Below is a small trained network, with its code and all its weights. Each question gives an input and a class and asks what happens when units are switched off, that is, made to give their printed mean instead of their output.

import numpy as np


def w(rows, s, z=0):
    codes = np.array(rows[::2]) - 128.0
    scale = np.full(codes.shape[1], s)
    scale[-1] = z or s
    return codes * scale


def f(y):
    return np.maximum(y, 0)


def log_softmax(a):
    a = a - a.max(-1, keepdims=True)
    return a - np.log(np.exp(a).sum(-1, keepdims=True))


def net(x, mask):
    res = np.array(x, float).reshape(1, 6) / 4 @ E
    y = f(res @ A[0][:, :-1].T + A[0][:, -1])
    res = res + np.where(mask, y, B[0][:, -1]) @ B[0][:, :-1]
    return log_softmax(res[-1] @ U[:, :-1].T + U[:, -1])


A, B = {}, {}
E = w([
[61,188,254,163,107,127,20,142,166,198,215],'x0',
[41,106,224,57,150,82,162,131,26,161,86],'x1',
[71,127,71,188,89,45,192,34,112,176,190],'x2',
[197,62,141,185,60,172,117,192,2,172,169],'x3',
[179,125,211,98,32,92,119,64,122,29,132],'x4',
[46,11,148,112,157,232,143,82,175,81,210],'x5',
],0.0087)
A[0] = w([
[60,190,145,98,161,131,147,106,177,69,121,8],'N0',
[127,128,157,96,102,109,131,122,124,100,136,93],'N1',
[134,137,159,86,132,192,85,184,140,96,81,60],'N2',
[177,124,169,106,162,174,84,180,130,88,83,68],'N3',
[68,37,141,136,177,200,136,103,150,100,180,48],'N4',
[186,139,100,211,107,178,111,103,182,110,165,101],'N5',
[118,121,92,140,125,117,138,74,106,129,130,57],'N6',
[163,246,104,164,124,54,105,173,98,169,52,34],'N7',
[63,110,188,79,126,124,157,138,68,154,92,64],'N8',
[119,143,144,120,104,132,107,126,143,153,143,2],'N9',
[100,177,149,127,108,129,103,141,159,151,165,50],'N10',
[84,179,136,77,199,83,150,83,232,104,100,42],'N11',
[91,98,162,80,128,103,146,133,80,155,106,35],'N12',
[103,151,156,150,136,127,50,126,134,165,166,40],'N13',
[98,174,202,167,99,130,66,137,146,153,189,52],'N14',
[91,106,168,98,135,93,157,120,73,161,119,25],'N15',
[133,131,140,100,166,123,111,139,158,112,108,43],'N16',
[169,143,69,161,96,142,91,128,184,126,159,64],'N17',
[163,128,184,96,42,97,115,64,115,35,144,77],'N18',
[100,94,102,170,118,79,132,91,128,154,148,58],'N19',
[89,125,74,138,225,153,134,176,124,217,134,82],'N20',
[171,76,53,112,135,135,205,112,92,69,63,58],'N21',
[139,150,90,169,93,148,118,145,145,106,148,2],'N22',
[162,38,152,188,71,164,124,190,37,157,172,23],'N23',
[91,36,128,121,133,178,125,120,163,122,164,11],'N24',
[85,145,106,197,69,57,208,43,118,161,190,77],'N25',
],0.013,0.0057)
B[0] = w([
[148,137,95,141,88,99,61,105,110,158,124,190],'N0',
[84,150,149,156,162,118,119,167,105,135,142,158],'N1',
[201,117,122,95,147,190,130,145,190,191,169,195],'N2',
[157,108,170,83,151,188,113,159,164,209,163,202],'N3',
[149,162,234,92,46,78,202,137,127,90,87,221],'N4',
[77,198,139,89,189,117,103,105,140,83,124,208],'N5',
[149,101,148,102,130,154,115,151,143,165,122,159],'N6',
[120,124,252,77,16,100,185,125,117,85,136,238],'N7',
[111,182,126,105,185,122,118,90,205,64,140,197],'N8',
[170,111,114,132,122,139,124,110,104,89,108,142],'N9',
[121,92,105,111,150,107,129,133,86,118,92,171],'N10',
[163,149,79,197,107,80,79,61,91,197,129,235],'N11',
[127,164,129,108,155,125,112,114,176,73,127,176],'N12',
[139,34,73,120,146,121,164,137,128,91,87,184],'N13',
[108,12,80,118,167,107,141,141,88,98,49,216],'N14',
[113,178,124,90,173,122,86,113,181,81,112,178],'N15',
[179,111,120,125,135,103,140,102,132,167,176,154],'N16',
[101,175,138,97,168,108,123,94,185,67,138,189],'N17',
[52,152,84,250,118,186,191,209,70,108,196,229],'N18',
[194,119,127,77,137,176,122,188,156,164,151,174],'N19',
[60,161,94,254,144,176,171,201,70,107,187,212],'N20',
[102,25,97,121,172,91,125,140,90,110,44,249],'N21',
[130,160,131,107,156,127,111,93,167,99,120,154],'N22',
[166,160,65,189,88,40,45,24,112,205,139,245],'N23',
[112,116,207,89,51,111,162,130,94,118,145,191],'N24',
[208,103,171,85,156,203,114,165,183,196,165,243],'N25',
],0.01,0.018)
U = w([
[135,124,199,86,2,96,172,136,114,105,118,120],'0',
[126,1,98,120,180,101,130,144,101,113,50,105],'1',
[152,146,101,174,89,77,65,59,109,210,136,144],'2',
[177,98,158,83,162,195,117,178,161,217,170,93],'3',
[109,204,134,94,210,112,105,101,164,55,128,117],'4',
[87,152,114,229,131,163,166,206,91,122,178,181],'5',
[87,88,135,127,130,153,130,128,130,172,108,254],'6',
[72,161,91,98,87,206,134,113,111,165,80,90],'7',
],0.01,0.0072)

Each question gives the input, the list of numbers given to net, and the class t.
The units are the neurons (one row each of A and B). Each row of codes is followed by its name. A weight is (code - 128) times the scale printed after its matrix; where a second scale follows, it is the last column's (A, B and U).
mask holds one flag per neuron, in row order. A switched-off neuron (its flag False) gives its mean, the last column of its row in B, instead of its output. The means were averaged over made-up inputs and are rounded, as every weight is.
A unit's drop is (log p(t) with every unit on - log p(t) with that unit switched off) / (log p(t) with every unit on - log p(t) with every unit switched off).
The circuit of an input: a set's keep is (log p(t) with only the set's units on - log p(t) with every unit switched off) / (log p(t) with every unit on - log p(t) with every unit switched off). Starting from the 12 units with the biggest drops (on a tie, the unit counted first), units are removed one at a time, each time the one whose removal leaves the highest keep (on an exact tie, the one counted first), for as long as the keep stays at least 0.8.
circuit, biggest first: the units of the circuit, biggest drop first
k most important neurons: the k neurons with the biggest drops, biggest first
drop of u: that unit's drop, to one decimal
input [-4,-4,-5,-3,-6,-2], class 5: circuit, biggest first => (N20)
input [-3,-8,2,-2,8,7], class 4: 4 most important neurons => (N5, N17, N7, N20)
input [3,4,6,2,-5,5], class 3: 3 most important neurons => (N25, N7, N18)
input [7,7,1,-6,1,-3], class 1: 2 most important neurons => (N14, N13)
input [-5,1,-3,-3,-7,-6], class 5: 3 most important neurons => (N20, N4, N24)
input [-6,-2,0,3,-7,-8], class 0: 2 most important neurons => (N7, N18)
input [6,2,-1,-8,-1,-1], class 2: 3 most important neurons => (N11, N21, N0)
input [3,4,7,-6,0,-6], class 3: 3 most important neurons => (N25, N23, N4)
input [4,-7,0,0,8,6], class 5: 3 most important neurons => (N18, N7, N8)
input [7,8,7,6,-3,-4], class 4: 2 most important neurons => (N8, N15)
input [-5,-2,-1,-8,-8,7], class 2: 2 most important neurons => (N11, N18)
input [-3,-6,-6,-4,3,2], class 3: 2 most important neurons => (N3, N2)
input [-1,-5,3,5,-2,-5], class 0: 2 most important neurons => (N7, N11)
input [5,-7,-7,-5,0,7], class 0: circuit, biggest first => (N4)
input [7,5,4,-3,-4,-7], class 0: 2 most important neurons => (N7, N21)
input [-6,-7,2,6,2,1], class 4: 4 most important neurons => (N5, N17, N14, N11)
input [7,-3,-6,-3,1,0], class 1: drop of N14 => 1.0
input [8,2,-2,-8,8,0], class 1: drop of N10 => 0.3
input [1,0,3,-2,3,-5], class 0: drop of N7 => 0.7
input [1,1,3,-3,-4,-5], class 0: drop of N23 => 0.1
input [-1,3,5,-8,6,-5], class 2: circuit, biggest first => (N11)
